Here is a tiny trained network, its code and every weight. The questions are about switching its units off for an input and a class, where a switched-off unit gives its printed mean instead of its output.

import numpy as np


def w(rows, s, z=0):
    codes = np.array(rows[::2]) - 128.0
    scale = np.full(codes.shape[1], s)
    scale[-1] = z or s
    return codes * scale


def f(y):
    return np.maximum(y, 0)


def log_softmax(a):
    a = a - a.max(-1, keepdims=True)
    return a - np.log(np.exp(a).sum(-1, keepdims=True))


def net(x, mask):
    res = np.array(x, float).reshape(1, 4) / 4 @ E
    y = f(res @ A[0][:, :-1].T + A[0][:, -1])
    res = res + np.where(mask, y, B[0][:, -1]) @ B[0][:, :-1]
    return log_softmax(res[-1] @ U[:, :-1].T + U[:, -1])


A, B = {}, {}
E = w([
[184,5,199,150,194,197,179,211,125,162,114,88],'x0',
[74,60,61,188,65,102,67,145,50,235,59,45],'x1',
[75,194,42,130,253,196,115,158,139,240,207,161],'x2',
[234,166,134,152,155,56,53,170,65,106,247,80],'x3',
],0.0061)
A[0] = w([
[26,99,135,115,85,186,205,73,168,148,3,197,65],'n1',
[69,173,43,123,238,186,119,138,132,240,197,162,47],'n2',
[164,87,203,130,26,66,137,79,98,30,55,83,17],'n3',
[172,43,201,152,178,198,170,201,123,164,120,58,9],'n4',
[167,86,211,110,14,58,148,93,117,26,53,81,63],'n5',
[61,182,35,123,249,199,115,150,133,230,195,143,47],'n6',
[83,108,62,185,72,95,72,167,49,212,85,63,3],'n7',
[71,213,48,89,75,66,67,41,132,99,138,166,59],'n8',
[173,169,174,60,185,159,177,120,207,42,181,210,16],'n9',
[186,32,206,140,198,217,184,202,144,150,120,77,97],'n10',
[251,143,141,171,113,36,31,163,37,82,232,64,69],'n11',
[179,42,179,141,168,191,168,212,140,156,116,90,26],'n12',
[243,153,146,181,148,36,42,159,63,105,228,67,13],'n13',
[71,218,61,100,67,63,74,59,141,88,158,164,155],'n14',
[66,186,63,116,63,91,68,49,126,99,127,173,37],'n15',
[72,217,49,84,58,55,77,31,155,107,144,157,10],'n16',
[171,191,177,57,192,150,192,116,207,47,205,225,32],'n17',
[103,100,48,171,89,116,65,143,53,197,78,61,29],'n18',
[40,93,126,109,86,181,202,79,198,135,23,144,61],'n19',
[34,101,119,113,91,181,188,82,230,138,17,174,29],'n20',
[72,81,64,212,84,106,62,136,46,223,74,51,104],'n21',
[179,189,197,75,194,166,184,135,202,27,203,224,108],'n22',
[77,101,69,194,94,114,79,155,45,227,88,65,70],'n23',
],0.0054,0.0063)
B[0] = w([
[70,175,81,65,193,199,103,158,94,117,217,122,224],'n1',
[213,121,58,186,36,179,77,182,198,52,117,196,220],'n2',
[228,129,69,194,63,202,69,169,213,37,115,198,212],'n3',
[198,83,130,202,214,90,190,136,54,130,84,182,182],'n4',
[207,142,47,188,34,165,70,182,207,77,129,204,240],'n5',
[220,131,48,193,26,172,73,178,209,45,122,203,226],'n6',
[120,71,178,109,152,129,129,40,147,1,86,59,189],'n7',
[171,62,150,174,190,93,196,149,54,161,94,162,205],'n8',
[107,43,188,110,125,102,116,37,154,36,79,42,197],'n9',
[136,104,149,171,168,57,212,154,50,200,88,158,228],'n10',
[51,163,60,46,178,203,127,159,105,130,207,129,238],'n11',
[184,82,130,184,200,79,173,134,53,138,86,171,180],'n12',
[53,178,46,46,225,246,101,160,83,84,226,132,205],'n13',
[132,82,170,161,154,73,208,160,79,209,88,154,246],'n14',
[174,87,126,169,212,112,187,142,70,141,90,160,183],'n15',
[200,72,141,198,230,95,190,146,39,116,89,162,192],'n16',
[104,54,182,100,99,103,108,40,154,43,85,59,218],'n17',
[117,65,173,103,139,109,122,58,156,35,93,61,190],'n18',
[72,169,75,69,195,204,108,145,99,119,212,127,209],'n19',
[93,169,62,72,204,201,103,155,75,85,218,115,202],'n20',
[90,84,177,80,87,95,123,51,172,78,103,63,248],'n21',
[68,65,171,90,90,91,132,56,164,96,88,56,255],'n22',
[104,67,181,98,104,103,134,47,163,57,91,75,215],'n23',
],0.0066)
U = w([
[93,95,189,92,94,83,117,5,189,88,66,12,110],'0',
[218,134,68,210,16,163,68,206,232,98,120,214,107],'1',
[51,157,79,35,217,194,113,170,66,125,254,119,109],'2',
[174,105,159,214,203,38,213,158,10,167,55,172,112],'3',
[64,152,155,103,22,62,145,167,172,224,129,123,254],'4',
[113,198,197,147,105,94,77,148,154,218,130,112,96],'5',
[117,203,179,143,93,77,81,145,149,212,130,102,93],'6',
[118,195,181,137,96,87,68,145,156,231,124,106,94],'7',
],0.0086,0.024)

Each question gives the input, the list of numbers given to net, and the class t.
The units are the neurons (one row each of A and B). Each row of codes is followed by its name. A weight is (code - 128) times the scale printed after its matrix; where a second scale follows, it is the last column's (A, B and U).
mask holds one flag per neuron, in row order. A switched-off neuron (its flag False) gives its mean, the last column of its row in B, instead of its output. The means were averaged over made-up inputs and are rounded, as every weight is.
A unit's drop is (log p(t) with every unit on - log p(t) with that unit switched off) / (log p(t) with every unit on - log p(t) with every unit switched off).
The circuit of an input: a set's keep is (log p(t) with only the set's units on - log p(t) with every unit switched off) / (log p(t) with every unit on - log p(t) with every unit switched off). Starting from the 12 units with the biggest drops (on a tie, the unit counted first), units are removed one at a time, each time the one whose removal leaves the highest keep (on an exact tie, the one counted first), for as long as the keep stays at least 0.8.
circuit, biggest first: the units of the circuit, biggest drop first
top k neurons: the k neurons with the biggest drops, biggest first
drop when u is switched off: that unit's drop, to one decimal
input [0,-8,1,8], class 0: circuit, biggest first	n22
input [-3,1,4,-4], class 1: top 3 neurons	n6, n2, n11
input [8,4,7,-4], class 3: top 3 neurons	n10, n4, n12
input [-2,3,-3,4], class 2: top 2 neurons	n11, n13
input [-7,8,5,-7], class 0: top 3 neurons	n21, n23, n7
input [6,0,6,4], class 1: top 2 neurons	n6, n2
input [-5,-5,-8,7], class 1: top 2 neurons	n5, n3
input [4,7,7,-1], class 0: top 3 neurons	n21, n23, n7
input [7,-6,2,5], class 3: top 2 neurons	n10, n4
input [-5,-7,-8,4], class 1: top 3 neurons	n5, n3, n21
input [-6,8,1,7], class 0: top 4 neurons	n21, n23, n7, n18
input [0,-5,-7,-3], class 1: top 2 neurons	n5, n3
input [-5,-5,8,6], class 1: top 2 neurons	n6, n2
input [-8,-7,2,-3], class 3: circuit, biggest first	n16
input [7,-4,1,6], class 3: top 4 neurons	n10, n4, n12, n1
input [6,-8,2,7], class 0: top 3 neurons	n22, n17, n9
input [4,-7,-5,6], class 0: drop when n17 is switched off	0.4
input [-7,6,-2,-7], class 2: drop when n1 is switched off	0.8
input [-3,-1,-3,-7], class 2: drop when n7 is switched off	0.0
input [-8,5,-3,-7], class 3: circuit, biggest first	n16
input [-1,4,5,-8], class 2: drop when n1 is switched off	0.1
